Each row is followed by one of two labels, saying whether the row has a hidden trait. Each part has a new trait and two new labels.
In the rows, 128 means zero.
[172 145 145  91 161 185 189 148 177 136 133 130 137 122  98 109 108 100
 105 116  79 119 108 142 134 115 104 108 158 210 143 142 130 118]  Z
[124 158 149 172 111 108 138 164 188 150 133 125 117 139 140 128 127 110
  70 123  98 105 102 111 136 134 130  99 102 128 143 148 178 133]  B
[155 124 125 107 218 193 172 136 117 120 137 130 125 109 102 118 121 110
  60 115  92 136 131 113  96 119 127 188 179 188 129 123 119 146]  Z
[164 183 139 137  84  86 129 147  88  96 122 124  96  90 106 129 138 147
 130 122  35 117 148 205 167 148 108  88 129 181 143 132  78 109]  Z
[131 167 152 195 140  73 110 139 113 114 125 124 103 111 106 119 119 118
 141 133  90 113  94 116 157 172 175 138 101 117 135 140 184 142]  Z
[148 137 118 122 122 125 130 123 105 113 108 121  93  89 121 134 138 127
  77 118 135 156 203 173 144 121 114 149 177 174 132 119  69 108]  Z
[121 143 156 205 199 126 115 118 140 131 124 125 110  97 109 115 112 103
 120 134 135 121  98  91 141 152 216 177 125 108 128 142 199 157]  Z
[125 127 132 120 102 101 108 109  95 100 100 124 133 148 128 117 114 117
 200 151 179 137 120 109 153 148 180 145 102  84 120 129 140 122]  B
[147 135 124 116 142 120 115 116  96 109 117 121  88  98 120 135 131 119
  68 122 129 158 174 150 109 125 116 180 166 163 124 112  84 127]  Z
[147 166 161 138 142 115 120 126 144 129 119 125 115  97  91 110 114 124
 170 130 109 112 102 178 185 153 154 114 110 137 139 149 175 119]  Z
[125 136 127 142  94  94 108 120  77  96 102 122 119 144 134 128 120 108
 156 143 168 144 133  82 114 150 183 176 117 101 115 120 128 139]  B
[156 139 119 122 161 193 193 153 125 118 125 129 128 127 112 121 119 109
  65 114  94 125 138 146 111 116 105 155 174 201 139 125  89 132]  Z
[145 137 135  59 104  78  92  98  86 111 152 134 132 103  84 116 136 183
 255 134  65 121 110 178 163 143 109  61  84 137 125 127 103 109]  B
[121 113 132 202 245 194 139 121 117 129 123 126 112 107 122 122 121  93
  62 124 158 136 139 114 106 129 182 239 174 130 123 127 161 161]  B
[132 147 125 109  72  72  93 114  67  96 126 131 138 125 104 125 134 167
 244 143 106 115 111 182 172 155 138  81  78 104 126 128 113 111]  B
[173 168 144 151 102 108 133 133 118 117 113 124 108  94  98 117 125 141
 152 126  94 114 135 198 190 147 127 108 137 164 145 143 127  99]  Z
[139 110 130  91 160 139 101  96 132 124 110 120 101 108 125 124 117 108
 107 128 184 162 155 119 108 120 154 209 173 146 116 121 120 126]  B
[123 136 150 203 226 147 124 121 123 127 139 127 109 107 103 118 113  92
  95 127 122 128  92  71 106 145 193 202 135 106 120 133 198 170]  B
[122 146 120 142  54  76 108 123  53  84 102 127 137 147 124 126 131 148
 217 149 132 118 112 129 161 162 162  94  89  81 125 122 106 118]  B
[119 138 122 155 118 100 102 116  89 103 100 119 104 135 146 132 126 103
 101 138 183 155 153 111  98 139 177 210 148 105 113 117 118 134]  B
[159 159 127 117 103 123 136 128 101 111 111 122  91  86 107 126 136 135
  95 118  99 135 181 228 165 129 107 129 162 183 142 125  74 102]  Z
[147 168 152 131  89 101 157 174 184 140 130 126 127 133 124 124 122 116
  93 120  78 105  95 122 140 133 106 110 110 159 146 148 162 122]  B
[132 118 127 154 246 202 154 125 121 129 137 129 119 105  99 121 116  99
  57 118 121 137 130 100  88 122 156 211 183 158 124 123 136 166]  B
[165 167 150  78 125 144 171 168 195 138 131 129 133 124 103 114 113 113
 108 120  80 112  96 119 133 132 104  91 129 194 147 150 145 120]  Z

Next part:
[133 131 128 139 119  79 108 117 114 127 138  91 144 136 183 124 118 119
 134 129 124 185 230]  Jl
[126 126 138 149 214  72 107 112 105 160 148 135 144 157 173 136 117 134
 185 127 155 146  78]  Jl
[134 133 151 133  96  78 122 120  80 141 127 122 141 153 149 152 134 100
 129 143 169 125 133]  Jl
[113 127 121 120  90 120 132 128 129  93 123 170 135 145 138 105 149 121
 122 119 188 129 140]  RH
[131 131 107 120 174  89 115 146 126 144 125 128 138 138 108 152 130 120
 163 111  93 147 145]  RH
[137 131 120 141 122 204 114 124 129 158 124 173  89 144 158 132 107 128
 130 139  35 143 133]  RH
[125 140 142 141 127  94 210 123 126 163 129 227 139 143 142 137 138  93
  85 121 131 129 137]  RH
[122 152 130 157   1  61 249  92 123 185 134 149 144 158 152 148 131 144
 163 104 154 144 174]  Jl
[130 114 130 137 217  26  88 135  98 123 125 128 138 200 148 132 130 119
 114 131 142 129 147]  RH
[135 132 131 143 128 118  91 117 128 182 124 124  82 140 124 137  75 136
 123 137 135 150 150]  Jl
[111 129 128 115 171  80 142 142 134 150 142 105 141  48 146 117 109 116
 132 117 145 161 189]  RH
[129 147 136 136  21 120  44 119 146 207 127 126 144 161 147 135  77 112
 164 119 145 148 151]  Jl
[125 121 127 142  24  75 122 123 151 104 126 122 137 138 130 142 123  83
 107 137 136 137 166]  Jl
[113 137 128 150  78  70 107 142 121 108 126 137 138 155 127 133 126  84
 139 153 157 106 144]  RH
[129 160 129 165 130  83 115 121 139 144 108 149 136 135 145 132 122 156
 123 138 135 152 145]  Jl
[118 108 156 119  65  44 139 126 120 152 155  67 149 131 159 138 105 109
 190 115 165 132 130]  Jl
[140 127 147 148 123  97 121 122 128 134  98 127 119  72 103 139 165 120
 120 114 195 139 103]  Jl
[156 136 138 142 196  89 211 121 135 185 109 126 121 106 151 151 119 126
 108 132 152 148 145]  RH
[129 115 139 114  91  94 119 122 125 207 130 133  96 196 143 126 119 104
 133 126 113 140 141]  RH
[120 125 123 139  77  14 125 122 103 150 104 105 144 159 124 146 157 112
 124 117 198 119 145]  RH
[123 155 126 155 104  67 223 108 153 155 106 128 143 165 149 149 125 116
 144 110 143 131 111]  RH
[ 99 136 113 124  91  63 106 120 121 170 124 109 152 114 157 117 120 132
 176 124 165 166 193]  RH
[103 140 133 145  57  62 131 135 121 113 151 137 139 220 182 138 133  99
 174 161 169 129  97]  Jl
[114 153 124 117 120 122 203 129 124 136 129 131 134 176 116 132 120 113
 111 114 121 127 119]  RH
[137 144 144 168 141  63 238 112 112 170 123 124 148 175 161 136  97 114
 153 141 165 162 115]  Jl
[140 139 132 153 205 195 104 129 131 137 131 198  92  99 154 126  97  92
 131 144  89 148 128]  RH
[131 131 131 138 154  82 248 119 127 145 137 129 172 149 143 132 117 120
 134  94 126 144 172]  Jl
[131 151 129 119  46 201 109 133 121 140 150 152  61 146 156 131 121 131
 192 137  92 122 127]  Jl
[134 138 130 162 137  68 108  67 116 176 129  80 148 147 163 114 102 156
 137 138 159 169 180]  Jl
[145 142 122 145  91 136 142 121 106 141 125 145 115 151 147 110 128 116
 164 101 100 143 148]  Jl
[105 142 151 139 119 104 107 111 134 157 125 181  89 158 152 138  99 118
 136 108 190 151 148]  RH
[134 133 128 149 218  82 103  85 125 170 114 124 176 182 157 136  95  93
  66 105 162 157 166]  RH
[124 125 133 146 182  89 150 103 130 134 127 161 124 161 162 127  96 132
 132 145 144 147 131]  RH
[133  96 127 137 224  99 134 140 142 135 128 114 134 124 111 152 156 125
 150 125 117 127  37]  RH
[124 125 132 132  91  75 153 134 124 155 133 105 145 158 146 153 178 108
 116 136 176 136 133]  Jl
[121 131 125 148 163   1 107 128  88 190 104 157 152 198 184 156 180 119
 131 118 177 169 129]  RH
[128 165 122 152  50  61 111 105 125 114  80 127 147 194 156 132 132  88
 135 136 115 139 146]  RH
[129 156 127 144 124  92 124 122 105 158 112 148 149 240 127 132 125 136
 133 124 141 113  77]  Jl
[131 106 125 137  51  76 112 129 129 175 168  75 192 140 153 134 108 115
 134 128  90 166 147]  Jl
[143 153 127 157 105 132 119 126 115 151 114 191 141 201 131 155 131 153
 133 125 146 139 146]  Jl
[161 105 142 146 101  47 102 114  79 159 119  99 104 132 166 138 166 110
 140 131 171 160 156]  Jl
